[[ -3  13  -8   3  24 -16 -21  24  -2  -3]
 [ 16  15  23  10 -13  17  -2 -11  -1  -9]
 [-25   1 -18  -6   0  -8  15   9  12  14]
 [-14  40 -10 -20  10   5 -26 -21  34 -20]
 [ -2   8   6  10   4  -6  -3  16   1   4]
 [-18  18 -29 -21 -29  34  19  11  -2  -8]]
->
[[ -8  -2  11  19  34 -29 -21 -29  18 -18]
 [  4   1  16  -3  -6   4  10   6   8  -2]
 [-20  34 -21 -26   5  10 -20 -10  40 -14]
 [ 14  12   9  15  -8   0  -6 -18   1 -25]
 [ -9  -1 -11  -2  17 -13  10  23  15  16]
 [ -3  -2  24 -21 -16  24   3  -8  13  -3]]

[[ 14   2  17]
 [ 25  -7 -22]
 [-13 -30 -19]
 [-31  13   2]
 [ -8  -5 -19]
 [-18  31  23]
 [ -9   7  -6]
 [  4  19   2]
 [  6  -7  30]
 [  1  11  37]]
->
[[ 37  11   1]
 [ 30  -7   6]
 [  2  19   4]
 [ -6   7  -9]
 [ 23  31 -18]
 [-19  -5  -8]
 [  2  13 -31]
 [-19 -30 -13]
 [-22  -7  25]
 [ 17   2  14]]

[[ 14   4  -8 -17 -24 -27 -25 -19 -10   1  12  21  26  27  23]
 [-21   1  22  27  11 -13 -27 -21   1  22  27  11 -12 -27 -21]
 [-13   9  10 -13  -4  14  -3 -14   8  11 -12  -5  15  -2 -14]
 [ -7  23  30   7 -23 -30  -7  23  30   6 -23 -29  -7  23  30]]
->
[[ 30  23  -7 -29 -23   6  30  23  -7 -30 -23   7  30  23  -7]
 [-14  -2  15  -5 -12  11   8 -14  -3  14  -4 -13  10   9 -13]
 [-21 -27 -12  11  27  22   1 -21 -27 -13  11  27  22   1 -21]
 [ 23  27  26  21  12   1 -10 -19 -25 -27 -24 -17  -8   4  14]]

[[ -8  -4  -1  16   1   0  -1  21   9  18  20 -10  15]
 [ -4  -5 -14  -2 -18  -4   8  -1   1  22 -19  31   7]
 [ 11   2  14  18  21  30  25  -5  21  13  -3   3   8]
 [-10  -6 -10   0 -14  -9  -5   9   0   7  13   2  14]
 [  5  15  38  12   9  12  11  27  36  14  10 -19 -18]]
->
[[-18 -19  10  14  36  27  11  12   9  12  38  15   5]
 [ 14   2  13   7   0   9  -5  -9 -14   0 -10  -6 -10]
 [  8   3  -3  13  21  -5  25  30  21  18  14   2  11]
 [  7  31 -19  22   1  -1   8  -4 -18  -2 -14  -5  -4]
 [ 15 -10  20  18   9  21  -1   0   1  16  -1  -4  -8]]

[[-10  32  16  29   1 -35   9]
 [-35  14  -4  35 -20  -9  14]
 [ 24  20 -36  17  31  35  27]
 [ 19   5  -1  33  29  19   1]
 [-36   6  -9  10  19   8  31]
 [-31 -37 -36  36 -27  12 -31]
 [ -7 -18   2 -11   0  32 -11]
 [-29 -14  37   2 -27  20   3]
 [-23 -10  13 -16  -8   6  20]
 [ 14 -28 -26  37 -34 -32  -4]
 [ 24 -11 -27 -11  22  28  11]
 [-30 -13  29  19 -26   8 -32]]
->
[[-32   8 -26  19  29 -13 -30]
 [ 11  28  22 -11 -27 -11  24]
 [ -4 -32 -34  37 -26 -28  14]
 [ 20   6  -8 -16  13 -10 -23]
 [  3  20 -27   2  37 -14 -29]
 [-11  32   0 -11   2 -18  -7]
 [-31  12 -27  36 -36 -37 -31]
 [ 31   8  19  10  -9   6 -36]
 [  1  19  29  33  -1   5  19]
 [ 27  35  31  17 -36  20  24]
 [ 14  -9 -20  35  -4  14 -35]
 [  9 -35   1  29  16  32 -10]]

[[-10  24  -7 -12   2 -16 -26  -5  10  -4  -5  -1   0 -14  40]
 [-32  23 -28  13   4  -9  -3  -1   5  -4  -2  -3  -6   2 -11]]
->
[[-11   2  -6  -3  -2  -4   5  -1  -3  -9   4  13 -28  23 -32]
 [ 40 -14   0  -1  -5  -4  10  -5 -26 -16   2 -12  -7  24 -10]]

[[ -2  -1 -23   9 -24  -3]
 [-24  -1  19   9 -25  -1]
 [  5   5  11  -1  20   5]
 [ -9 -13  -3   2 -20  -8]
 [-17   2  -9   6 -31  -1]
 [ -7  27   7  -5  14  -4]
 [ 13 -24  -6 -11  17   8]
 [ -7  26   5  -3  12  -8]
 [-15  32  10  -4   7   3]]
->
[[  3   7  -4  10  32 -15]
 [ -8  12  -3   5  26  -7]
 [  8  17 -11  -6 -24  13]
 [ -4  14  -5   7  27  -7]
 [ -1 -31   6  -9   2 -17]
 [ -8 -20   2  -3 -13  -9]
 [  5  20  -1  11   5   5]
 [ -1 -25   9  19  -1 -24]
 [ -3 -24   9 -23  -1  -2]]
---
[[-36 -16]
 [ 33  21]]
->
[[-16  21]
 [-36  33]]

[[ 12 -17  31]
 [ 11 -16  29]
 [ 12 -15  29]
 [-24  -2 -30]
 [-22  -1 -28]
 [-21   1 -27]
 [-21  -1 -26]
 [ 12 -17  30]
 [-23   0 -29]
 [ 11 -20  33]]
->
[[ 31  29  29 -30 -28 -27 -26  30 -29  33]
 [-17 -16 -15  -2  -1   1  -1 -17   0 -20]
 [ 12  11  12 -24 -22 -21 -21  12 -23  11]]

[[ -1  17 -23]
 [-18 -10   3]
 [ -6   2 -17]
 [-24   4 -30]
 [ -7  11 -15]
 [ -7  -2 -14]
 [-26  18   1]
 [-39  -2  11]]
->
[[-23   3 -17 -30 -15 -14   1  11]
 [ 17 -10   2   4  11  -2  18  -2]
 [ -1 -18  -6 -24  -7  -7 -26 -39]]

[[ -1  24   6   1]
 [  2  18   8   3]
 [ -2 -31  26  -9]
 [-22  19  10 -16]]
->
[[  1   3  -9 -16]
 [  6   8  26  10]
 [ 24  18 -31  19]
 [ -1   2  -2 -22]]

[[ -8  -2]
 [ 10  -8]
 [  0   9]
 [ 21  11]
 [-13  39]
 [ 19  12]
 [-19 -11]]
->
[[ -2  -8   9  11  39  12 -11]
 [ -8  10   0  21 -13  19 -19]]

[[ -6  -7  -2  -7  -7 -16 -10  -5   4  -1   1   7   5   6  13]
 [  8  11   4  19  14  23  31  19  -6  22   1   8 -11   7 -23]]
->
[[ 13 -23]
 [  6   7]
 [  5 -11]
 [  7   8]
 [  1   1]
 [ -1  22]
 [  4  -6]
 [ -5  19]
 [-10  31]
 [-16  23]
 [ -7  14]
 [ -7  19]
 [ -2   4]
 [ -7  11]
 [ -6   8]]

[[ -7 -18   2  -4  18]
 [ 10 -13 -27  -7  37]
 [ 18  -5  25   0 -11]
 [-21  -5 -11  -8  34]
 [  0   2   9  17 -12]
 [ -1 -10  29  -9   2]
 [-14 -17  -9  -4   5]]
->
[[ 18  37 -11  34 -12   2   5]
 [ -4  -7   0  -8  17  -9  -4]
 [  2 -27  25 -11   9  29  -9]
 [-18 -13  -5  -5   2 -10 -17]
 [ -7  10  18 -21   0  -1 -14]]

[[ -7 -10  34  -3]
 [ 15   8   4 -24]
 [ -4 -17  27   3]
 [ 17 -13   9 -22]
 [ 14  -5   0 -11]
 [ -7  30  -4 -10]
 [  3 -15  11   2]
 [ 10 -23 -22  23]
 [-15  12  12  -1]
 [-26  -9  12  17]]
->
[[ -3 -24   3 -22 -11 -10   2  23  -1  17]
 [ 34   4  27   9   0  -4  11 -22  12  12]
 [-10   8 -17 -13  -5  30 -15 -23  12  -9]
 [ -7  15  -4  17  14  -7   3  10 -15 -26]]
